In the rows, zero is written as 128.
Known rows:
[131 126 134 111 138 132 134 130 174 109 121 147  96 148 107 135 130 155
 136 156 135 138 117 113 106 113 137  99 138 155  88 108 138 105 150 117]: K_997
[140 137 137 122 131 113 103 152 136 104 144 123 148 113 130 116 109 126
 120 103 126 115 146 139 155 167 115 148 118 137 157 108 136 149 124 132]: K_382
[123 106 108 151  83 145 139 108 134 141 152 123 121 111 126  95 152 132
 101  86 135 111  94 143 122 121 121 146 122  98 160 147 121 120 134 149]: K_928
[155 118 126 134 136 128 123 120 138  90 143 111 140 117 145 134 125 119
 113  65 152 128 132 162 110 137 120 159 125  96 137 107 135 134  88 132]: K_548
[ 98 157 161 111  82 113 123  82 114 135 138 142 100 110 124  85 130 161
 111  86 114 104 135 106 135 181  85 120 180 152 202 202 160 129 138 150]: K_57
[133 109 123 116 126 125 113 130 140 113 154 139 144 121 139 123 131 141
 100  85 119 115 123 130 141 160 123 151 127 126 152 122 125 140 109 151]: K_238
[118 123 154 146 117 125 143 145 118 132  98 118 113 158  94 134 122 135
 147 161 154 121 115  85  85  59 128 108 117 112 117 116 136 153 134 106]: K_195
[106 129 125 124 105 152 145 126 107 172 114 128 138 128 136  96 123 117
 131 154 113 143 123 174 139 120 144 149 109 119 127 123 127 134 121 123]: K_275
[132 128  77 121 141 138 114 128 129 152 156 136 169 108 142 137 143 137
 139 140  95 127 121 133 154 137 129 120 149 115 133 143 123 144 162 132]: K_404
[117 140 106 162 129 141 147 142 124 109 127 110 136 139 120 138 130 126
 170 180 126 114 132  88 117  78 143  84 132 117 103 126 129 117 167 131]: K_449
[143 110 135 118 155  94 109 134 137 147 108 147 120 157 111 170 135 144
 119 144 146 132 107  73 112 104 131 111 133 139 112 132 121 143 125 108]: K_453
[135 123 147 144 122 112 125 132 148  94 131 125 111 149 120 138 126 135
 116 121 148 107 129  81 119 119 134 105 114 144 124 115 113 101 112 157]: K_20
[132 117 141 125 114 145 125 127 134 104 146 138 144 122 141 117 126 141
 110  85 123 123 139 132 124 141 115 150 122 114 148 119 137 144  90 153]: K_497
[190 116 130 130 177 116 136 144 103 123 105  96  38 114 142 182 156   5
  89 119 158 151 151 158 105 129 127 135  87 126  52 151  58  81 184  56]: K_686
[128 123 140 113 148 128 128 127 170 102 119 151  94 149 108 139 130 154
 131 147 132 140 123 115 105 118 135 103 141 163  83 106 137 108 138 120]: K_320
[118 123 133 149  85 144 136 147 131 120 155 107 136 116 123  86 124 130
 129 113 132 111 123 144 135 117 124 142 105 102 154 109 140 148 131 145]: K_233
[118 138 118 150 153 150 139 130 120  92 126 125 136 140 125 159 132 130
 160 158 128 124 145  84 107  92 133  87 144 112  96 133 131 115 135 138]: K_93
[135 123 148 141 125 109 128 136 144  93 138 120 114 147 122 139 126 134
 120 123 150 111 133  84 118 121 137 112 115 141 121 119 112 102 110 147]: K_235
[131 114 121 113 124 126 113 142 122 169 125 142 143 135 114 134 133 146
 120 124 127 132 104 123 121 107 115 149 132 109 141 128 140 186 133 107]: K_992
[121 162 148 189 140  74  96 188 150 104  95  98 118 105  88 111  88 119
 155 153 148 115 141  98 185 160 114 113 105 177 146  96 128 118 153 132]: K_97
[143 135 146 125 158  72 104 158 132 135  94 126 123 149 106 161 113 127
 141 156 151 129 127  82 125 117 124 110 127 152 117 119 125 152 146  95]: K_40

Facts:
Ξ 310 <- K_500,K_147,K_559,K_524,K_275,K_686,K_496,K_229,K_519,K_614,K_885,K_993,K_619,K_358,K_145,K_259,K_832,K_685,K_328,K_905,K_968,K_163,K_90,K_544,K_874,K_137,K_411,K_7,K_615,K_353,K_961,K_332,K_290,K_210,K_901,K_432,K_713,K_704,K_466
Ξ 623 <- K_497,K_97,K_317,K_233,K_11,K_20,K_951,K_776,K_822,K_249,K_727,K_262,K_277,K_141,K_548,K_902,K_106,K_57,K_208,K_593,K_378,K_422,K_28,K_817,K_648,K_382,K_799,K_526,K_779,K_743,K_655,K_396,K_595,K_17,K_624,K_710,K_448,K_928,K_442,K_238,K_537,K_937,K_792,K_536,K_374,K_555,K_503,K_513,K_228,K_629,K_235,K_809,K_963,K_274,K_880,K_981,K_280,K_999,K_853
Ξ 717 <- K_51,K_333,K_431,K_131,K_676,K_445,K_788,K_405,K_994,K_320,K_810,K_997,K_6
Ξ 502 <- K_31,K_294,K_323,K_551,K_437,K_334,K_29,K_684,K_724,K_960,K_426,K_93,K_347,K_785,K_404,K_780,K_449,K_556,K_350,K_130,K_703,K_60,K_604,K_984,K_435,K_936,K_946
Ξ 976 <- K_40,K_211,K_33,K_992,K_491,K_787,K_750,K_915,K_92,K_453,K_441,K_507,K_195,K_599,K_302
K_97 φ K_785,K_832
K_317 φ K_822,K_259
K_686 φ K_810
K_40 φ K_228
K_20 φ K_411,K_704
K_333 φ K_685,K_211,K_780
K_262 φ K_497
K_33 φ K_396,K_992,K_60
K_277 φ K_880,K_507,K_491
K_902 φ K_294,K_396,K_853
K_431 φ K_17,K_404
K_208 φ K_57
K_614 φ K_448,K_817
K_437 φ K_776
K_676 φ K_544,K_11,K_328,K_378
K_334 φ K_228,K_382
K_593 φ K_6
K_145 φ K_11,K_713,K_435,K_497
K_648 φ K_961
K_684 φ K_703
K_724 φ K_422
K_799 φ K_294,K_426,K_92
K_968 φ K_624,K_211,K_936
K_960 φ K_536,K_378
K_526 φ K_323,K_92,K_817
K_445 φ K_131
K_779 φ K_106,K_703,K_787,K_704
K_743 φ K_624
K_655 φ K_963,K_290
K_595 φ K_328
K_163 φ K_374,K_727,K_51
K_90 φ K_937,K_353
K_93 φ K_544,K_993,K_233
K_710 φ K_544
K_750 φ K_442,K_249
K_347 φ K_984,K_432
K_874 φ K_238,K_500,K_905,K_615
K_137 φ K_496,K_928,K_358
K_915 φ K_147
K_7 φ K_559,K_275
K_792 φ K_780
K_453 φ K_28,K_130
K_449 φ K_396
K_350 φ K_556,K_704
K_195 φ K_275,K_141
K_332 φ K_776,K_17,K_537
K_555 φ K_551
K_320 φ K_994,K_28,K_885,K_328,K_210
K_599 φ K_817,K_629
K_503 φ K_685,K_788,K_448
K_513 φ K_229,K_519,K_211,K_441
K_997 φ K_703,K_536
K_235 φ K_131,K_92,K_615
K_466 φ K_853,K_6,K_604
K_809 φ K_548,K_353
K_274 φ K_901,K_951
K_981 φ K_60
K_302 φ K_29,K_787,K_290,K_936
K_280 φ K_17,K_141,K_936
K_946 φ K_524

Rows:
No name comes twice in this set of rows, the named rows included.
[123 125 162 155 148 155  98 179 116  85 115 149 122  93 124 113 130 110
 106  85 110 140 167 124 159 174  80 157 102 120 153 102 130 164 120 142] -> K_880
[129 127 103  92 107 137 131  97 163 158 149 140  94 109 116  92 142 148
 119 115 118 130 103 176 120 142 115 133 160 139 139 160 152 129 190 104] -> K_51
[133 187 117 118 177 102 126  87 122  83 116 105 185 115 141 150  86 143
 194 108 136 141 163 165 117 150 115 123 197 113 151 145 177 154  97 109] -> K_551
[138 122 174  97 127 117 124 120  92 142 115 158  48 155 113 158 167 116
  93 129 128 117 140  49  79 122  90  98 152 140 116 205 112 144 170  91] -> K_915
[110 135 154  88  95 158 148 106  75 177 127 153  68 123 146 104 160  88
  94 130  95 129 149 142 121 154 106 138 132 136 128 206 114 127 164 110] -> K_147
[173 116 135 132 168  78 112 116 156  83 130 114 119 138 131 173 126 113
 108  89 170 125 124 105 111 142 135 125 128 140 109 119 102  89  93 128] -> K_809

Now the same nodes, written a new way:
Known rows:
[100 112 126 163 123 159 145 141 123 126  83 126 137  95 142 128 119  95
 125 127 124  85  78  97 137 134 123 118 148 132 133 102 110 100 165]: K_885
[102 111 152 146 109 148 155 150 144 121  87 117 137 151 154 140 127 151
 165 111 109 135 123 119 132 121 137 124 154 145 106 104 138  95 149]: K_442
[109 115 160 151 109 135 153 156 142 120  76 117 128 155 151 138 116 139
 169 103  99 121 123 125 124 133 122 107 147 135  94 100 143  96 144]: K_11
[ 99 113 151 145 104 149 154 149 140 115  89 118 134 149 147 140 127 151
 168 115 110 132 126 118 132 115 137 122 154 145 104 104 142  90 150]: K_238
[123 144  98 116 140 126 155 122  82  58 141 137 160 104 112 148 129  81
  98 147 185  93 105 102 120 145 126 149 129 137 140 142 119  97 138]: K_874
[ 96 113 122 161 120 165 146 138 118 120  88 128 138  93 137 128 124  99
 124 133 131  87  82  93 138 124 129 124 151 133 137 104 111  95 169]: K_905
[130 165 110  86 100 112 122  89 125 126 244 161 191 125 116 107  89 145
 104  82 169 152  86 147 153 189 149 108 115 142 149 118 149 169 126]: K_333
[112 105 116 131  70 182  95 106 144 136 171 137 155 112 137 169  88 164
 146 104  86  90  84 112 155 148 140 120 139 119 115 104 144 110 164]: K_211
[127 140 118  66 106 121 139  87 123  91 210 139 218  62 110 121 117 148
 108 118 202  98  48 110 145 168  98 106 120 124 124 146 114 129 148]: K_968
[156 149 159 117 137  65 166 148 120  77 106 118 139 175 132 148  96 102
 154  98 126 102 135 148  91 198  83  94 104 112  77 129 148 115  96]: K_710
[114 124 149 172 124 128 144 151 117 124  60 127 118 107 133 118  93  70
 139 115 102  51  79 108 119 163  90  78 131 109 105  95 121 104 153]: K_544
[133 178 107 117  73 105 137 108  72  53 166 152 130 142  76 129 129  91
 120 150 175 131 142 124 112 133 183 150 128 130 150 141 180  93 136]: K_445
[146 132 122 106 139 102 169 140 119  75 142 126 163 159 151 168 132 132
 127 115 165 159 137 132 116 156 130 149 132 153 113 132 138 108 113]: K_809
[105 111 118 162 125 160 145 143 116 122  91 132 139  91 148 134 124  97
 117 129 136  98  81  94 140 129 130 125 155 143 137  98 112  97 168]: K_353
[140 132 127 104 137 104 168 135 126  79 137 118 164 161 144 161 131 135
 133 115 158 149 135 133 115 157 127 149 128 145 113 137 134 110 111]: K_317
[101 111 153 146 109 148 154 149 147 121  86 115 138 149 153 139 127 151
 165 111 108 134 123 122 132 121 136 125 152 143 107 104 137  95 148]: K_999
[108 132  71 149 115  46 143  96 162 110 148  96 127 157 111 129 130 102
  93  86 152 140 108 135  67 145 161 228 156  41 183 176 140 168  93]: K_997
[ 67 127  65 159 103 126 125 136 180 151 127  72  97 106 140 151 137 127
 153 100 105 129  99 103  87  88 127 171 179  42 153 116  99 116 103]: K_703
[105 154 129  96 146 135 173 128  99  48 142 120 157 176 109 153 132 123
 152 147 150 127 170 133 122 130 150 159 113 150 122 153 131  87 111]: K_799
[100 153 100 140  92 172 126 149 138 137 127 104 104 101 137 148 129 117
 171 138 104 130 112 104 128 108 138 105 144 107 132  81 109  80 126]: K_426
[126 100 112 158  82 178 108 123 138 127 116 120 124 133 146 185 102 131
 141 125  78  93 105 107 137 144 153 146 142 115 129 107 141  94 155]: K_507

Rows:
No name comes twice in this set of rows, the named rows included.
[ 95 116 160 121  88 146 144 133 152 122 129 127 161 127 138 125 119 181
 175 101 120 130 103 123 143 119 127 102 151 140  92 106 144  98 160] -> K_624
[104 144  92 144  92 158 124 150 148 144 129 103 105  97 148 152 132 121
 161 126 110 139 104 102 121 109 134 116 156  99 134  81 109  91 123] -> K_556
[ 70 132 147 147 141 214 152 136 126 130  64  74 136 198 161 129 111 147
 161 116 108 123 151 124 151 135 128 132 141 190 158 108 133 135 106] -> K_817
[163 107 100 100 182 138 158 116 177 116 190 137 172 143 134 196 118  93
 132 152  60 117 123 147 139 189 197 201  51  65 131 161  41  87 126] -> K_33
[ 92 117 152 147 120 171 154 146 141 127  76  99 136 166 157 136 123 150
 164 111 107 131 130 121 139 127 132 126 148 159 125 105 134 111 134] -> K_629
[139 133 130  97 125 101 166 129 131  77 143 115 170 153 139 158 134 145
 137 117 164 148 129 131 114 154 125 148 130 136 111 144 137 110 114] -> K_655
[125 146  84 118 146 210 120  92  98  97 138  74 150 197 149 192  90 112
 105 136 121  94 147 124 142 199 134 180 101 163 192 147 131 156  71] -> K_599
[147 135 129 107 138  96 168 140 120  76 135 123 160 162 146 164 127 128
 132 113 159 148 137 134 112 164 123 141 128 144 107 132 139 110 111] -> K_262
[109 148 101 137  84 164 123 147 149 145 129 100 110  93 144 147 131 127
 169 129 109 134  99 103 126 114 131 103 148 100 131  81 109  88 127] -> K_29
[104 110 124 160 118 164 146 138 123 125  80 121 139  93 144 129 126 100
 123 134 133  93  77  93 139 129 128 126 150 134 139 105 109  98 167] -> K_559
[110 148 100 140  96 165 127 153 147 145 129 108 107  96 147 151 131 117
 167 131 103 138 105 105 128 115 138 106 144 104 130  78 103  82 128] -> K_604
[192 123 107 102  77 140 124  96 128  81 137  96 159 131 139 205 131 132
 118 153 145 113 102 109 119 186 141 167 111 108 143 156 141 102 119] -> K_195
[102 108 153 142 126 147 164 154 156 124  97 126 140 148 148 141 131 142
 171 120  94 139 128 126 137 117 154 132 138 134 103 109 115  83 155] -> K_853

Now the same nodes, written a new way:
Known rows:
[121 124 129 127 135 121 134 136 128 132 130 129 130 119 155 136 115 127
 129 125 138 125 132 128 115 130 129 134 114 125 118]: K_275
[135 132 115 146 132 128 130 132 121 131 132 136 127 110 153 142 132 134
 133 131 126 126 138 132 121 125 132  90 129 138 114]: K_936
[133 126 128 120 139 126 133 130 126 129 129 126 125 131 145 127 126 115
 136 131 132 123 131 137 119 122 123 143 158 134 116]: K_951
[114 124 129 123 123 129 118 118 131 134 121 127 139 144 122 140 134 126
 140 125 125 136 141 116 130 132  90 125  88 149 135]: K_302
[130 132 129 124 140 112 140 137 131 131 131 125 131 140 142 127 112 121
 123 126 137 121 136 136 114 119 126 152 132 115 118]: K_11
[139 131 114 145 125 125 128 117 121 131 132 120 124 136 125 131 119 139
 113 126 141 130 142 119 134 134 156 101 109 130 131]: K_347
[133 127 128 120 139 126 134 130 126 129 129 125 126 132 145 127 126 115
 137 131 132 123 130 136 119 122 123 143 155 133 116]: K_382
[127 131 130 123 137 114 135 135 129 128 131 124 126 134 146 135 116 121
 130 126 137 121 136 129 113 127 125 148 144 116 117]: K_442
[122 122 129 125 135 120 137 138 129 131 130 127 129 122 154 130 111 125
 126 125 140 124 130 130 117 125 132 137 121 119 119]: K_713
[133 129 116 141 133 120 150 133 123 130 135 128 119 127 148 140 121 129
 122 130 140 127 139 131 125 123 172  94 147 124 120]: K_785
[133 129 119 131 131 126 150 136 122 127 137 123 112 133 151 132 120 129
 120 131 142 128 142 126 126 128 176  94 153 124 120]: K_294
[109 127 129 128 131 110 138 138 132 135 124 131 128 136 151 141 121 118
 144 127 124 135 136 124 112 133  94 130  90 138 121]: K_211
[138 128 116 139 131 129 137 136 122 128 133 130 120 119 153 128 123 128
 126 132 132 126 134 134 128 115 136  96 148 124 117]: K_31
[132 132 115 147 132 118 148 131 122 129 134 130 122 126 149 146 125 129
 125 129 139 128 138 129 122 127 167  93 133 131 118]: K_780
[126 126 124 139 129 125 116 108 124 137 124 124 138 125 127 143 127 135
 129 123 139 132 135 120 123 153 142 131  72 161 128]: K_968
[127 124 129 122 128 137 118 116 126 127 126 124 140 138 130 129 126 133
 120 123 144 126 133 119 135 127 123 132  97 135 132]: K_163
[134 130 123 131 128 115 129 106 122 119 123 109 119 162 128 129 122 114
 124 127 155 129 122 109 133 141 133 157 112 125 132]: K_526
[118 118 128 118 133 124 140 137 130 136 123 128 122 138 148 123 124 109
 146 133 122 136 130 135 123 120  98 127 121 145 122]: K_507
[135 127 128 121 140 125 135 130 127 130 129 126 128 135 144 123 125 115
 133 130 132 124 131 139 120 118 123 144 148 134 117]: K_497
[113 119 128 121 134 115 153 135 132 137 125 126 121 145 143 136 123 109
 143 131 130 138 134 132 120 128 134 126 120 146 125]: K_491
[137 135 118 139 123 135 122 119 122 123 132 125 133 139 130 132 128 143
 112 124 140 126 143 116 139 121 130  98 107 122 131]: K_334

Rows:
No name comes twice in this set of rows, the named rows included.
[113 119 127 122 131 112 157 132 129 127 122 120 112 157 151 133 122 101
 143 132 141 140 124 121 125 128 128 133 118 134 126] -> K_92
[117 114 127 119 133 124 136 136 131 138 123 130 123 125 144 132 125 109
 152 133 119 135 130 135 121 119  98 125 147 141 123] -> K_787
[135 117 116 136 120 134 114 119 125 128 132 126 130 109 114 147 124 141
 122 124 134 120 140 116 140 112 135  95 192  99 137] -> K_684
[139 128 134 100 127 150 108 120 123 129 131 108 116 149 125  99 120 130
 122 130 134 126 146 117 131 144 120 144 135 145 128] -> K_902
[127 124 132 113 127 145 118 119 126 127 129 120 135 142 131 122 125 135
 119 124 143 126 139 116 136 132 129 131 102 138 132] -> K_466
[127 130 141  83 135 153 137 140 128 123 140 119 118 153 146 117 128 127
 125 131 138 121 156 124 123 132 154 129 180 135 120] -> K_396
[131 132 125 117 129 144 142 142 124 122 140 129 121 135 153 130 128 137
 118 130 137 123 151 125 130 118 157  86 159 121 120] -> K_60
[136 107 113 136 129 129 128 135 125 134 133 131 117  82 134 145 119 126
 138 132 124 118 131 134 128 103 142  92 251  95 124] -> K_703

